Below is a small trained network, with its code and all its weights. Each question gives an input and a class and asks what happens when units are switched off, that is, made to give their printed mean instead of their output.

import numpy as np


def w(rows, s, z=0):
    codes = np.array(rows[::2]) - 128.0
    scale = np.full(codes.shape[1], s)
    scale[-1] = z or s
    return codes * scale


def norm(h):
    return h / np.sqrt((h * h).mean(-1, keepdims=True) + 1e-5)


def f(y):
    return np.maximum(y, 0)


def log_softmax(a):
    a = a - a.max(-1, keepdims=True)
    return a - np.log(np.exp(a).sum(-1, keepdims=True))


def net(x, mask):
    res = np.array(x, float).reshape(1, 6) / 4 @ E
    u = 0
    for l in range(2):
        y = f(norm(res) @ A[l][:, :-1].T + A[l][:, -1])
        res = res + np.where(mask[u : u + 15], y, B[l][:, -1]) @ B[l][:, :-1]
        u += 15
    return log_softmax(norm(res)[-1] @ U[:, :-1].T + U[:, -1])


A, B = {}, {}
E = w([
[147,136,99,86,179,54,34],'x0',
[122,124,130,128,125,127,126],'x1',
[127,130,131,129,131,128,128],'x2',
[137,121,196,214,213,200,61],'x3',
[147,110,149,9,148,222,126],'x4',
[138,185,54,149,93,186,88],'x5',
],0.0012)
A[0] = w([
[126,104,204,100,162,71,171,41],'L0N1',
[174,82,158,167,92,166,211,56],'L0N2',
[165,251,33,147,93,192,87,2],'L0N3',
[26,114,178,234,228,193,67,102],'L0N4',
[115,109,186,46,122,194,124,101],'L0N5',
[190,68,160,181,78,186,229,45],'L0N6',
[130,101,205,117,163,73,172,67],'L0N7',
[231,83,90,92,183,42,52,48],'L0N8',
[119,95,222,100,176,59,191,6],'L0N9',
[124,141,153,189,99,82,122,83],'L0N10',
[140,103,207,128,168,82,160,75],'L0N11',
[154,216,55,144,106,187,99,12],'L0N12',
[116,102,195,85,152,76,182,68],'L0N13',
[119,161,166,242,58,46,121,36],'L0N14',
[48,146,34,63,65,52,211,47],'L0N15',
],0.0025,0.0019)
B[0] = w([
[123,103,85,153,95,164,81,172],'L0N1',
[74,172,128,116,131,115,92,180],'L0N2',
[81,3,122,156,99,146,89,173],'L0N3',
[181,134,152,99,62,69,148,252],'L0N4',
[137,119,77,131,173,106,164,205],'L0N5',
[62,186,127,108,136,99,79,197],'L0N6',
[122,107,85,151,94,166,80,183],'L0N7',
[43,184,154,130,111,133,128,210],'L0N8',
[122,85,68,168,78,192,55,181],'L0N9',
[136,116,101,115,164,134,153,168],'L0N10',
[120,112,94,144,98,161,91,181],'L0N11',
[94,35,123,146,107,139,99,157],'L0N12',
[127,106,86,154,97,160,80,184],'L0N13',
[142,97,65,97,222,139,191,199],'L0N14',
[206,133,212,163,117,119,102,241],'L0N15',
],0.004,0.0019)
A[1] = w([
[206,132,138,81,60,69,132,101],'L1N1',
[155,111,94,28,191,202,149,87],'L1N2',
[4,218,142,109,132,106,93,66],'L1N3',
[100,108,120,171,81,173,181,157],'L1N4',
[184,152,186,163,171,139,93,64],'L1N5',
[138,131,136,131,128,130,125,111],'L1N6',
[170,112,152,166,147,135,97,131],'L1N7',
[190,148,210,165,155,144,87,71],'L1N8',
[137,141,91,168,146,64,134,142],'L1N9',
[134,132,110,153,114,110,118,141],'L1N10',
[72,173,137,154,102,163,190,87],'L1N11',
[68,185,149,147,110,164,188,66],'L1N12',
[173,152,186,148,141,144,105,10],'L1N13',
[45,192,136,108,140,99,84,47],'L1N14',
[128,128,128,128,128,128,128,127],'L1N15',
],0.0033,0.0011)
B[1] = w([
[171,143,192,160,108,176,141,247],'L1N1',
[118,138,83,253,189,53,194,243],'L1N2',
[61,192,178,92,152,142,124,237],'L1N3',
[115,130,136,93,155,104,61,243],'L1N4',
[145,141,133,100,78,121,170,182],'L1N5',
[132,129,129,127,124,127,132,134],'L1N6',
[139,136,132,87,80,125,156,201],'L1N7',
[164,141,142,82,51,113,175,200],'L1N8',
[119,125,126,85,178,208,166,238],'L1N9',
[125,121,141,93,146,158,143,201],'L1N10',
[105,156,147,76,164,94,64,196],'L1N11',
[101,165,147,75,161,92,70,190],'L1N12',
[156,138,137,116,86,118,160,158],'L1N13',
[78,168,164,112,140,149,127,208],'L1N14',
[128,128,128,128,128,128,128,128],'L1N15',
],0.0035,0.0015)
U = w([
[244,149,205,108,28,119,173,253],'0',
[85,22,64,167,84,181,33,159],'1',
[25,229,176,67,176,109,75,52],'2',
[150,121,55,172,254,103,237,21],'3',
],0.0067,0.00052)

Each question gives the input, the list of numbers given to net, and the class t.
The units are the neurons (one row each of A and B). Each row of codes is followed by its name. A weight is (code - 128) times the scale printed after its matrix; where a second scale follows, it is the last column's (A, B and U).
mask holds one flag per neuron, layer by layer. A switched-off neuron (its flag False) gives its mean, the last column of its row in B, instead of its output. The means were averaged over made-up inputs and are rounded, as every weight is.
A unit's drop is (log p(t) with every unit on - log p(t) with that unit switched off) / (log p(t) with every unit on - log p(t) with every unit switched off).
The circuit of an input: a set's keep is (log p(t) with only the set's units on - log p(t) with every unit switched off) / (log p(t) with every unit on - log p(t) with every unit switched off). Starting from the 12 units with the biggest drops (on a tie, the unit counted first), units are removed one at a time, each time the one whose removal leaves the highest keep (on an exact tie, the one counted first), for as long as the keep stays at least 0.8.
circuit, biggest first: the units of the circuit, biggest drop first
k most important neurons: the k neurons with the biggest drops, biggest first
k most important neurons of layer l: the k neurons of layer l with the biggest drops, biggest first
input [-7,-6,0,-6,-3,0], class 2: 2 most important neurons -> [L0N4; L0N6]
input [3,-4,5,-7,-5,3], class 0: circuit, biggest first -> [L0N15; L1N1]
input [7,-6,-2,-5,8,1], class 3: 2 most important neurons -> [L1N2; L0N6]
input [7,-4,-1,7,-1,6], class 0: 2 most important neurons -> [L0N4; L0N6]
input [4,4,1,5,5,-3], class 0: most important neuron -> [L0N4]
input [0,3,-7,8,5,8], class 0: circuit, biggest first -> [L0N4; L1N8]
input [1,-5,-2,7,8,3], class 3: circuit, biggest first -> [L1N2; L0N5]
input [0,5,3,4,5,3], class 3: 2 most important neurons -> [L1N2; L0N15]
input [-7,0,8,-6,2,-7], class 1: 3 most important neurons of layer 0 -> [L0N9; L0N13; L0N8]
input [-2,0,0,-2,0,3], class 1: 3 most important neurons of layer 0 -> [L0N3; L0N12; L0N4]
input [-8,5,-7,-1,-7,7], class 2: circuit, biggest first -> [L1N11; L1N4]
input [0,8,-7,8,-6,-8], class 0: circuit, biggest first -> [L0N4; L1N8]
input [5,7,-8,-6,3,2], class 0: circuit, biggest first -> [L0N15; L1N1]
input [4,-6,-4,-2,8,-2], class 3: circuit, biggest first -> [L1N2]
input [3,-3,-2,5,1,-6], class 1: 2 most important neurons of layer 0 -> [L0N9; L0N15]
input [-4,-1,2,-1,7,-6], class 3: 2 most important neurons -> [L0N5; L1N2]
input [2,6,3,-4,-8,-1], class 3: 2 most important neurons of layer 0 -> [L0N14; L0N4]
input [-8,0,0,6,-5,2], class 2: 2 most important neurons -> [L0N15; L0N6]
input [-6,1,-1,-1,7,-1], class 3: 3 most important neurons -> [L1N2; L0N5; L0N8]
input [-2,-6,-2,2,-5,-3], class 3: circuit, biggest first -> [L0N14]
input [-8,7,-6,-7,6,2], class 2: 2 most important neurons -> [L0N4; L0N6]
